Here is a tiny trained network, its code and every weight. The questions are about switching its units off for an input and a class, where a switched-off unit gives its printed mean instead of its output.

import numpy as np


def w(rows, s, z=0):
    codes = np.array(rows[::2]) - 128.0
    scale = np.full(codes.shape[1], s)
    scale[-1] = z or s
    return codes * scale


def norm(h):
    return h / np.sqrt((h * h).mean(-1, keepdims=True) + 1e-5)


def f(y):
    return np.maximum(y, 0)


def log_softmax(a):
    a = a - a.max(-1, keepdims=True)
    return a - np.log(np.exp(a).sum(-1, keepdims=True))


def net(x, mask):
    res = np.array(x, float).reshape(1, 5) / 4 @ E
    u = 0
    for l in range(2):
        y = f(norm(res) @ A[l][:, :-1].T + A[l][:, -1])
        res = res + np.where(mask[u : u + 10], y, B[l][:, -1]) @ B[l][:, :-1]
        u += 10
    return log_softmax(norm(res)[-1] @ U[:, :-1].T + U[:, -1])


A, B = {}, {}
E = w([
[209,151,212,84,45,253,163,51,80,162,208],'x0',
[178,123,139,185,126,68,167,77,56,60,126],'x1',
[79,164,130,95,65,152,33,121,176,43,113],'x2',
[114,69,130,195,22,146,167,160,115,211,172],'x3',
[195,70,142,158,147,79,203,182,163,167,203],'x4',
],0.0057)
A[0] = w([
[129,177,177,76,78,210,107,136,168,92,174,23],'L0N0',
[103,198,91,71,179,63,79,212,223,118,122,99],'L0N1',
[174,59,171,104,60,184,122,49,119,111,229,88],'L0N2',
[152,184,133,197,42,209,121,79,164,73,217,38],'L0N3',
[81,129,176,65,39,192,98,95,135,63,191,89],'L0N4',
[8,166,55,136,115,185,95,215,181,230,87,36],'L0N5',
[59,231,111,55,152,193,35,36,90,32,78,38],'L0N6',
[116,110,46,191,115,22,142,118,89,127,91,47],'L0N7',
[138,197,173,101,138,165,101,94,103,77,23,1],'L0N8',
[125,114,189,105,1,146,63,94,158,85,170,81],'L0N9',
],0.0064,0.0035)
B[0] = w([
[62,97,170,203,72,111,164,153,103,92,136,188],'L0N0',
[213,84,113,55,219,128,38,130,177,110,159,244],'L0N1',
[137,74,199,141,148,184,101,189,117,95,125,237],'L0N2',
[173,118,98,127,91,179,69,238,100,107,63,201],'L0N3',
[115,133,101,229,137,148,106,210,114,28,21,215],'L0N4',
[145,81,2,89,43,184,163,75,152,203,98,232],'L0N5',
[105,235,204,102,155,42,183,52,73,174,88,254],'L0N6',
[59,120,67,176,111,83,143,174,82,78,200,199],'L0N7',
[94,199,185,78,138,67,136,28,80,142,72,182],'L0N8',
[90,145,89,159,116,229,72,183,102,90,72,209],'L0N9',
],0.0071,0.0068)
A[1] = w([
[174,108,207,118,131,170,219,119,128,120,150,56],'L1N0',
[133,90,97,241,90,112,175,102,41,80,166,117],'L1N1',
[39,93,150,211,94,38,108,125,93,155,160,85],'L1N2',
[27,212,229,95,131,84,149,4,106,149,72,72],'L1N3',
[118,100,220,119,176,172,165,105,81,165,108,91],'L1N4',
[177,85,163,11,193,44,56,95,234,81,146,122],'L1N5',
[197,130,193,133,130,220,143,172,53,176,243,2],'L1N6',
[105,129,102,86,82,152,105,64,162,241,100,19],'L1N7',
[254,67,226,111,96,153,180,74,93,149,109,97],'L1N8',
[38,125,86,40,109,128,175,85,105,196,28,126],'L1N9',
],0.0067,0.0037)
B[1] = w([
[107,226,142,92,143,142,214,115,175,166,198,172],'L1N0',
[46,73,150,186,154,114,220,114,115,103,141,221],'L1N1',
[121,73,127,129,146,133,185,73,58,44,206,172],'L1N2',
[73,243,114,3,121,37,145,14,60,74,61,246],'L1N3',
[139,203,138,113,87,84,157,90,204,96,173,186],'L1N4',
[187,103,176,104,201,167,42,246,112,91,115,254],'L1N5',
[196,239,232,184,198,57,168,141,200,175,191,204],'L1N6',
[21,114,89,165,49,98,168,100,212,181,148,176],'L1N7',
[126,222,180,127,117,150,64,127,221,226,150,202],'L1N8',
[157,147,139,105,53,127,152,3,153,155,164,236],'L1N9',
],0.007,0.006)
U = w([
[212,48,111,39,254,92,20,228,186,78,138,65],'0',
[86,240,173,39,144,62,84,27,62,64,38,204],'1',
[162,218,240,172,160,147,198,156,210,201,213,91],'2',
[41,15,95,210,180,39,225,134,41,40,221,2],'3',
[71,37,40,74,47,165,121,80,203,209,112,158],'4',
[111,102,207,197,49,229,69,222,73,51,51,235],'5',
],0.0098,0.0031)

Each question gives the input, the list of numbers given to net, and the class t.
The units are the neurons (one row each of A and B). Each row of codes is followed by its name. A weight is (code - 128) times the scale printed after its matrix; where a second scale follows, it is the last column's (A, B and U).
mask holds one flag per neuron, layer by layer. A switched-off neuron (its flag False) gives its mean, the last column of its row in B, instead of its output. The means were averaged over made-up inputs and are rounded, as every weight is.
A unit's drop is (log p(t) with every unit on - log p(t) with that unit switched off) / (log p(t) with every unit on - log p(t) with every unit switched off).
The circuit of an input: a set's keep is (log p(t) with only the set's units on - log p(t) with every unit switched off) / (log p(t) with every unit on - log p(t) with every unit switched off). Starting from the 12 units with the biggest drops (on a tie, the unit counted first), units are removed one at a time, each time the one whose removal leaves the highest keep (on an exact tie, the one counted first), for as long as the keep stays at least 0.8.
units of the circuit, in order: the units of the circuit, biggest drop first
most important unit: the unit with the biggest drop
top k neurons: the k neurons with the biggest drops, biggest first
k most important neurons of layer l: the k neurons of layer l with the biggest drops, biggest first
drop of u: that unit's drop, to one decimal
input [7,0,-4,0,-6], class 5: top 2 neurons	L0N4, L0N3
input [-5,4,5,-1,2], class 0: most important unit	L0N1
input [8,5,-6,7,-6], class 2: top 2 neurons	L1N6, L1N8
input [-7,-8,8,2,1], class 4: top 3 neurons	L0N5, L1N7, L0N2
input [-1,0,3,5,-4], class 5: top 2 neurons	L0N4, L0N9
input [1,8,-2,1,3], class 3: 2 most important neurons of layer 1	L1N1, L1N2
input [1,8,0,5,-6], class 5: top 2 neurons	L0N3, L0N9
input [8,7,8,2,-7], class 5: top 2 neurons	L0N4, L0N3
input [-2,-5,8,3,2], class 4: top 3 neurons	L0N5, L0N2, L1N5
input [-2,-7,-5,-1,-7], class 4: top 2 neurons	L0N5, L1N7
input [5,5,8,1,-4], class 5: top 4 neurons	L0N4, L0N3, L0N9, L0N2
input [-7,-7,4,1,-3], class 4: top 2 neurons	L0N5, L1N7
input [-7,-7,-4,1,3], class 4: 2 most important neurons of layer 1	L1N7, L1N6
input [-6,2,7,-5,4], class 0: units of the circuit, in order	L0N1
input [-6,-4,-6,7,-7], class 4: drop of L0N5	0.8
input [-5,0,2,-4,2], class 0: drop of L0N1	0.0
input [-5,2,8,5,0], class 4: drop of L0N5	0.4
